Here is a tiny trained network, its code and every weight. The questions are about switching its units off for an input and a class, where a switched-off unit gives its printed mean instead of its output.

import numpy as np


def w(rows, s, z=0):
    codes = np.array(rows[::2]) - 128.0
    scale = np.full(codes.shape[1], s)
    scale[-1] = z or s
    return codes * scale


def f(y):
    return y / 2 * (1 + np.tanh(0.7978845608 * (y + 0.044715 * y**3)))


def log_softmax(a):
    a = a - a.max(-1, keepdims=True)
    return a - np.log(np.exp(a).sum(-1, keepdims=True))


def net(x, mask):
    res = np.array(x, float).reshape(1, 8) / 4 @ E
    y = f(res @ A[0][:, :-1].T + A[0][:, -1])
    res = res + np.where(mask, y, B[0][:, -1]) @ B[0][:, :-1]
    return log_softmax(res[-1] @ U[:, :-1].T + U[:, -1])


A, B = {}, {}
E = w([
[138,153,136,97,100,103,127,139,104],'x0',
[131,119,39,97,140,93,198,93,126],'x1',
[20,132,145,184,104,86,35,138,92],'x2',
[16,134,170,153,64,147,135,61,101],'x3',
[183,102,96,139,164,152,154,142,126],'x4',
[131,146,254,111,162,55,8,46,125],'x5',
[95,101,96,140,164,138,107,119,145],'x6',
[121,137,70,139,146,108,129,107,141],'x7',
],0.007)
A[0] = w([
[165,140,144,154,165,87,83,75,134,5],'neuron 1',
[184,48,156,105,115,77,73,44,104,39],'neuron 2',
[216,154,103,163,213,55,92,202,138,143],'neuron 3',
[150,60,135,56,156,73,114,33,153,70],'neuron 4',
[104,67,92,145,63,142,163,182,170,21],'neuron 5',
[88,81,177,135,83,168,145,90,144,42],'neuron 6',
[204,159,112,3,167,174,142,135,191,154],'neuron 7',
[186,124,120,67,97,128,189,79,157,89],'neuron 8',
[153,103,93,145,116,139,153,156,66,11],'neuron 9',
[83,95,87,184,20,72,103,209,125,77],'neuron 10',
],0.0073,0.0025)
B[0] = w([
[216,91,116,66,91,146,115,103,200,155],'neuron 1',
[121,88,34,95,33,138,157,87,179,175],'neuron 2',
[2,47,139,124,108,97,177,140,110,220],'neuron 3',
[150,202,117,145,66,226,109,120,135,173],'neuron 4',
[199,144,134,182,110,128,44,75,246,173],'neuron 5',
[128,119,120,97,101,29,203,121,233,150],'neuron 6',
[61,11,146,199,206,120,34,185,131,253],'neuron 7',
[73,158,114,174,193,143,1,162,70,198],'neuron 8',
[155,168,136,129,69,153,103,180,139,145],'neuron 9',
[109,64,203,122,102,185,72,156,110,180],'neuron 10',
],0.0063,0.0056)
U = w([
[130,113,113,155,131,190,14,80,60,225],'0',
[47,84,148,135,160,55,169,106,160,154],'1',
[246,144,34,118,2,223,7,104,196,103],'2',
[112,212,132,136,171,148,89,138,161,255],'3',
[121,154,133,112,153,157,117,110,131,58],'4',
[102,123,165,109,196,90,195,85,125,151],'5',
[154,177,131,211,175,76,125,69,97,69],'6',
],0.0062,0.0019)

Each question gives the input, the list of numbers given to net, and the class t.
The units are the neurons (one row each of A and B). Each row of codes is followed by its name. A weight is (code - 128) times the scale printed after its matrix; where a second scale follows, it is the last column's (A, B and U).
mask holds one flag per neuron, in row order. A switched-off neuron (its flag False) gives its mean, the last column of its row in B, instead of its output. The means were averaged over made-up inputs and are rounded, as every weight is.
A unit's drop is (log p(t) with every unit on - log p(t) with that unit switched off) / (log p(t) with every unit on - log p(t) with every unit switched off).
The circuit of an input: a set's keep is (log p(t) with only the set's units on - log p(t) with every unit switched off) / (log p(t) with every unit on - log p(t) with every unit switched off). Starting from all 10 units, units are removed one at a time, each time the one whose removal leaves the highest keep (on an exact tie, the one counted first), for as long as the keep stays at least 0.8.
circuit, biggest first: the units of the circuit, biggest drop first
most important unit: the unit with the biggest drop
k most important neurons: the k neurons with the biggest drops, biggest first
drop of u: that unit's drop, to one decimal
input [6,2,-2,0,1,7,6,2], class 2: circuit, biggest first : [neuron 4; neuron 2]
input [-2,-6,1,-8,1,0,-4,-5], class 1: circuit, biggest first : [neuron 3; neuron 4]
input [-5,-3,-6,-3,4,8,2,-3], class 2: circuit, biggest first : [neuron 2]
input [-6,0,-3,5,-8,8,-3,-4], class 2: circuit, biggest first : [neuron 2; neuron 4; neuron 1]
input [-7,-7,-1,-7,-1,4,5,-4], class 1: 2 most important neurons : [neuron 3; neuron 8]
input [-2,-4,-7,-8,-1,5,8,4], class 1: 2 most important neurons : [neuron 3; neuron 7]
input [-4,2,-7,-4,-2,-7,0,-4], class 0: circuit, biggest first : [neuron 7; neuron 8]
input [-4,-2,3,-6,5,8,-3,-8], class 2: 3 most important neurons : [neuron 2; neuron 1; neuron 4]
input [2,-5,-8,-6,3,-5,3,-7], class 0: 3 most important neurons : [neuron 7; neuron 8; neuron 6]
input [-2,7,-5,3,5,7,6,1], class 2: 4 most important neurons : [neuron 4; neuron 2; neuron 1; neuron 3]
input [3,1,-4,-2,-4,7,0,1], class 2: drop of neuron 2 : 0.4
input [-7,-5,-2,-7,-1,2,-1,-4], class 1: drop of neuron 4 : 0.1
input [8,-5,-3,-8,4,2,-6,-7], class 1: drop of neuron 3 : 0.6
input [-5,2,-5,6,3,7,-1,6], class 2: drop of neuron 10 : 0.0
input [-7,-1,6,6,0,-8,-8,3], class 2: most important unit : neuron 5
